Here is a tiny trained network, its code and every weight. The questions are about switching its units off for an input and a target symbol, where a switched-off unit gives its printed mean instead of its output.

import numpy as np


def w(rows, s, z=0):
    codes = np.array(rows[::2]) - 128.0
    scale = np.full(codes.shape[1], s)
    scale[-1] = z or s
    return codes * scale


def softmax(a):
    e = np.exp(a - a.max(-1, keepdims=True))
    return e / e.sum(-1, keepdims=True)


def log_softmax(a):
    a = a - a.max(-1, keepdims=True)
    return a - np.log(np.exp(a).sum(-1, keepdims=True))


def net(x, mask):
    ids = ['αβδεζηθμξτψ'.index(c) for c in x.split()]
    T = len(ids)
    res = E[ids] + P[:T]
    u = 0
    for l in range(3):
        r = res
        for j in range(3):
            rows = slice(4 * j, 4 * j + 4)
            q, k, v = (r @ M[l][rows].T for M in (Q, K, V))
            z = softmax(np.where(np.tri(T) > 0, q @ k.T / 4**0.5, -1e9)) @ v
            o = O[l][rows]
            res = res + np.where(mask[u + j], z, o[:, -1]) @ o[:, :-1]
        u += 3
    return log_softmax(res[-1] @ U[:, :-1].T + U[:, -1])


Q, K, V, O = {}, {}, {}, {}
E = w([
[113,166,70,160,106,187,120,172],'α',
[159,161,124,176,130,150,186,93],'β',
[168,154,116,133,117,237,167,145],'δ',
[156,108,129,106,203,202,150,97],'ε',
[207,77,183,131,168,114,100,215],'ζ',
[158,60,78,124,145,130,204,45],'η',
[165,198,108,72,132,126,51,90],'θ',
[98,70,78,78,120,57,56,162],'μ',
[97,100,117,182,142,7,141,170],'ξ',
[81,118,205,159,232,60,138,121],'τ',
[74,105,23,138,192,146,122,180],'ψ',
],0.021)
P = w([
[139,97,145,216,89,195,39,94],'0',
[213,131,89,202,136,161,67,104],'1',
[105,94,173,185,94,177,86,117],'2',
[215,142,75,164,151,141,102,114],'3',
[90,98,163,153,106,158,129,131],'4',
[204,149,70,127,158,125,136,131],'5',
[74,101,162,123,118,129,166,144],'6',
[198,155,73,94,168,100,167,145],'7',
[61,101,159,91,126,106,211,147],'8',
[193,164,74,61,175,81,197,154],'9',
[52,108,156,62,132,83,254,154],'10',
[192,179,73,41,174,60,227,176],'11',
],0.013)
Q[0] = w([
[108,114,175,72,7,180,114,55],'0.h1',
[144,160,239,117,106,147,130,123],'0.h1',
[78,109,221,168,184,73,119,134],'0.h1',
[165,103,101,138,196,127,131,186],'0.h1',
[75,203,169,213,164,201,167,82],'0.h2',
[200,163,74,97,185,193,143,116],'0.h2',
[121,64,27,137,165,104,159,150],'0.h2',
[254,204,114,109,135,131,134,148],'0.h2',
[197,183,79,137,156,159,193,151],'0.h3',
[79,148,105,188,220,149,184,191],'0.h3',
[202,202,72,127,193,107,120,107],'0.h3',
[94,143,98,168,75,176,173,159],'0.h3',
],0.0099)
K[0] = w([
[115,129,126,170,88,164,77,2],'0.h1',
[154,179,167,177,180,122,73,103],'0.h1',
[139,116,155,146,187,37,108,74],'0.h1',
[130,162,98,53,87,96,189,217],'0.h1',
[124,192,144,209,131,173,131,93],'0.h2',
[75,240,109,8,141,190,169,72],'0.h2',
[64,85,78,88,182,85,216,118],'0.h2',
[166,249,129,64,72,118,165,134],'0.h2',
[150,136,144,63,80,98,184,147],'0.h3',
[112,164,132,125,211,140,227,183],'0.h3',
[168,106,116,59,159,37,154,122],'0.h3',
[135,86,115,211,105,191,152,156],'0.h3',
],0.0096)
V[0] = w([
[103,254,127,130,138,116,137,82],'0.h1',
[204,183,85,110,149,69,153,168],'0.h1',
[180,95,131,146,187,126,71,32],'0.h1',
[131,74,97,157,155,171,114,56],'0.h1',
[146,134,157,44,102,78,110,165],'0.h2',
[113,106,166,161,170,106,166,189],'0.h2',
[75,163,120,85,163,94,125,58],'0.h2',
[119,75,121,146,142,75,70,37],'0.h2',
[128,226,126,144,140,19,57,119],'0.h3',
[152,119,205,121,151,97,167,180],'0.h3',
[78,210,125,101,226,150,154,140],'0.h3',
[127,174,94,222,211,173,223,63],'0.h3',
],0.0061)
O[0] = w([
[129,130,249,213,209,73,174,122,81],'0.h1',
[157,127,141,108,164,87,156,3,161],'0.h1',
[92,127,112,116,127,197,159,45,131],'0.h1',
[93,103,87,186,39,146,233,156,180],'0.h1',
[251,18,65,68,61,132,138,182,66],'0.h2',
[136,134,96,184,126,89,106,192,68],'0.h2',
[136,134,126,55,117,145,95,112,97],'0.h2',
[83,82,63,245,114,111,159,161,114],'0.h2',
[42,127,27,138,95,143,97,126,94],'0.h3',
[150,164,181,58,134,97,107,36,78],'0.h3',
[68,133,165,170,111,76,150,182,160],'0.h3',
[208,153,132,146,151,48,46,231,255],'0.h3',
],0.0047,0.0045)
Q[1] = w([
[83,119,33,75,135,110,140,138],'1.h1',
[168,108,120,127,129,146,114,141],'1.h1',
[122,144,100,112,129,84,117,109],'1.h1',
[139,95,163,145,93,166,145,116],'1.h1',
[230,148,107,121,131,134,147,122],'1.h2',
[117,140,189,153,180,135,90,91],'1.h2',
[146,169,102,92,215,122,135,157],'1.h2',
[87,125,158,123,157,142,137,199],'1.h2',
[254,183,58,65,215,168,68,149],'1.h3',
[205,124,5,121,199,162,149,129],'1.h3',
[159,203,73,102,112,77,122,150],'1.h3',
[86,84,137,112,117,94,115,153],'1.h3',
],0.0092)
K[1] = w([
[161,135,84,114,159,133,125,173],'1.h1',
[122,123,116,125,106,139,48,128],'1.h1',
[107,131,142,66,153,115,112,95],'1.h1',
[99,104,168,124,103,185,122,119],'1.h1',
[235,140,112,92,65,74,135,87],'1.h2',
[139,80,154,98,188,115,75,101],'1.h2',
[109,153,122,62,172,107,174,124],'1.h2',
[97,88,146,123,114,131,114,199],'1.h2',
[99,66,156,2,197,67,211,173],'1.h3',
[124,138,107,69,230,42,174,158],'1.h3',
[166,196,51,78,147,99,144,131],'1.h3',
[137,156,164,211,101,107,116,160],'1.h3',
],0.0084)
V[1] = w([
[140,151,47,79,147,109,112,122],'1.h1',
[183,130,146,77,151,95,139,135],'1.h1',
[107,98,123,175,46,107,78,79],'1.h1',
[140,174,77,121,122,47,227,127],'1.h1',
[139,96,110,124,131,95,57,128],'1.h2',
[176,93,42,121,93,74,85,97],'1.h2',
[154,184,79,120,108,76,239,161],'1.h2',
[178,38,198,164,91,138,86,94],'1.h2',
[140,223,119,146,73,121,79,164],'1.h3',
[128,79,127,149,106,62,118,104],'1.h3',
[166,116,73,116,129,146,147,103],'1.h3',
[178,171,133,145,2,113,177,124],'1.h3',
],0.0065)
O[1] = w([
[81,124,128,131,179,157,148,141,182],'1.h1',
[102,84,89,104,140,123,156,105,4],'1.h1',
[144,153,156,165,86,83,60,127,142],'1.h1',
[103,136,133,131,101,126,178,42,60],'1.h1',
[148,151,102,122,74,175,148,141,120],'1.h2',
[187,139,116,114,92,96,172,156,162],'1.h2',
[129,147,111,123,117,93,43,254,159],'1.h2',
[123,144,179,145,141,117,172,54,53],'1.h2',
[100,161,94,159,64,148,169,146,170],'1.h3',
[117,85,126,91,162,184,147,78,53],'1.h3',
[129,174,121,137,142,130,93,155,228],'1.h3',
[79,108,112,154,98,181,166,219,51],'1.h3',
],0.0068,0.0033)
Q[2] = w([
[191,134,30,118,155,154,114,121],'2.h1',
[74,105,224,182,80,129,140,139],'2.h1',
[134,122,205,105,84,148,101,85],'2.h1',
[193,231,109,170,115,91,120,124],'2.h1',
[141,162,132,118,115,193,183,84],'2.h2',
[213,203,56,173,255,124,168,146],'2.h2',
[228,176,44,83,216,184,125,181],'2.h2',
[110,126,236,131,195,158,162,202],'2.h2',
[70,101,136,98,130,87,42,90],'2.h3',
[105,207,194,23,63,145,133,148],'2.h3',
[69,113,221,138,41,127,137,180],'2.h3',
[200,207,39,147,208,61,100,154],'2.h3',
],0.0077)
K[2] = w([
[192,147,55,77,183,175,99,182],'2.h1',
[114,141,132,200,113,205,112,89],'2.h1',
[116,110,121,196,77,56,94,66],'2.h1',
[190,108,114,73,147,143,144,188],'2.h1',
[91,117,142,134,79,129,154,84],'2.h2',
[64,179,81,23,151,79,130,139],'2.h2',
[83,145,125,66,135,67,196,143],'2.h2',
[204,138,188,111,96,163,160,137],'2.h2',
[137,144,108,175,177,158,2,130],'2.h3',
[184,201,135,70,70,128,91,82],'2.h3',
[186,177,148,133,68,181,48,138],'2.h3',
[124,107,119,76,238,111,201,203],'2.h3',
],0.0076)
V[2] = w([
[249,59,143,127,131,167,119,170],'2.h1',
[169,93,62,230,156,28,149,124],'2.h1',
[81,194,129,194,81,202,131,146],'2.h1',
[90,62,49,181,83,199,164,87],'2.h1',
[79,165,158,71,171,248,177,162],'2.h2',
[232,154,192,126,59,109,105,113],'2.h2',
[219,254,144,157,93,150,189,70],'2.h2',
[218,115,156,168,253,92,222,225],'2.h2',
[70,217,150,178,230,67,114,146],'2.h3',
[156,49,46,97,122,173,52,164],'2.h3',
[103,251,205,55,97,198,65,106],'2.h3',
[143,45,202,177,246,232,120,129],'2.h3',
],0.0073)
O[2] = w([
[2,112,123,81,71,151,164,102,254],'2.h1',
[152,133,174,18,137,98,77,142,199],'2.h1',
[201,154,49,132,182,134,144,80,209],'2.h1',
[206,220,107,122,114,151,195,147,95],'2.h1',
[244,216,113,43,122,155,93,150,93],'2.h2',
[81,73,123,156,111,100,80,184,142],'2.h2',
[144,63,158,26,39,106,65,101,200],'2.h2',
[223,198,147,243,101,219,43,57,218],'2.h2',
[110,187,126,88,99,83,243,127,223],'2.h3',
[154,168,75,61,212,123,51,57,176],'2.h3',
[32,209,183,60,114,138,79,154,65],'2.h3',
[107,124,194,70,222,67,135,161,177],'2.h3',
],0.0065,0.0071)
U = w([
[86,108,89,151,230,175,150,178,122],'α',
[93,185,166,167,170,62,66,108,66],'β',
[73,166,148,89,81,137,110,2,192],'δ',
[197,55,132,167,157,164,81,166,49],'ε',
[50,171,126,205,106,199,120,218,254],'ζ',
[162,147,106,174,77,43,107,169,18],'η',
[154,70,121,166,115,200,200,92,244],'θ',
[172,79,77,49,97,121,120,210,100],'μ',
[140,185,192,139,57,110,225,93,243],'ξ',
[201,140,151,92,100,215,165,178,68],'τ',
[201,169,162,85,179,136,175,34,42],'ψ',
],0.0085,0.0037)

Each question gives the input, a string of symbols that net reads in full, and the target symbol t.
The units are the heads (4 rows each of Q, K, V and O). Each row of codes is followed by its name. A weight is (code - 128) times the scale printed after its matrix; where a second scale follows, it is the last column's (O and U).
mask holds one flag per head, layer by layer. A switched-off head (its flag False) gives its mean, the last column of its rows in O, instead of its output. The means were averaged over made-up inputs and are rounded, as every weight is.
A unit's drop is (log p(t) with every unit on - log p(t) with that unit switched off) / (log p(t) with every unit on - log p(t) with every unit switched off).
The circuit of an input: a set's keep is (log p(t) with only the set's units on - log p(t) with every unit switched off) / (log p(t) with every unit on - log p(t) with every unit switched off). Starting from all 9 units, units are removed one at a time, each time the one whose removal leaves the highest keep (on an exact tie, the one counted first), for as long as the keep stays at least 0.8.
circuit, biggest first: the units of the circuit, biggest drop first
most important unit: the unit with the biggest drop
heads that matter: for each layer, one digit per head in row order, 1 if its drop is at least 0.15 and else 0, layers parted by /
input ε τ ε θ, target ξ: most important unit : 2.h3
input α δ η τ α α, target ξ: circuit, biggest first : [2.h3 0.h2]
input ξ α ε ζ β ψ, target ψ: circuit, biggest first : [2.h2 2.h3]
input α δ ε ψ ζ μ δ ε, target α: heads that matter : 000 / 000 / 110
input α δ α ε β ψ η θ α ξ, target θ: heads that matter : 010 / 101 / 011
input θ α α η β β η ζ, target ε: heads that matter : 000 / 000 / 011
input ξ α β θ, target μ: circuit, biggest first : [2.h2 1.h1 1.h2]
input θ τ ζ α α δ ξ ε β η δ, target τ: circuit, biggest first : [2.h2 0.h3]
input α α η ε, target ε: circuit, biggest first : [2.h3 0.h3]
input η θ α ε α α ε τ ψ α α θ, target μ: heads that matter : 110 / 110 / 000
input ζ ζ η θ ε θ θ δ, target μ: heads that matter : 000 / 000 / 010
input η η δ δ η α ζ, target ε: circuit, biggest first : [2.h2 0.h3]
input ξ δ ζ ξ, target θ: heads that matter : 000 / 000 / 001
input ζ α δ ζ η β, target ε: circuit, biggest first : [2.h3]
input μ ξ α β, target θ: heads that matter : 010 / 001 / 011
input α α η θ ε ε α ζ θ μ, target α: heads that matter : 001 / 000 / 010
input θ θ θ τ ε ε α θ ε β μ α, target α: heads that matter : 000 / 000 / 010
input α θ θ δ β δ τ θ ζ τ, target ξ: heads that matter : 001 / 100 / 001
input α α ε ξ θ θ, target θ: heads that matter : 000 / 000 / 001
input β η θ ε β α ξ δ α ψ ε μ, target ψ: heads that matter : 001 / 100 / 010
input ε ε η τ, target ξ: heads that matter : 000 / 000 / 001
input ξ ε ε τ η τ θ η, target ξ: most important unit : 2.h3
input ψ α ξ ξ δ α ψ ζ, target ψ: circuit, biggest first : [2.h2 0.h1]
input ζ α β θ η ε η ξ θ β ζ η, target ε: circuit, biggest first : [2.h2 1.h2 2.h3]
input ψ μ θ θ, target α: circuit, biggest first : [2.h2 0.h3]
input α ζ δ δ α ζ ξ α, target θ: circuit, biggest first : [2.h3 1.h3]
input θ β θ α, target μ: circuit, biggest first : [2.h2]
input α α μ ε α θ ε, target ψ: heads that matter : 000 / 000 / 100
input α η α β, target ε: heads that matter : 001 / 000 / 011
input β η δ τ α δ ζ η, target ε: circuit, biggest first : [2.h2 1.h2 2.h3 0.h3]
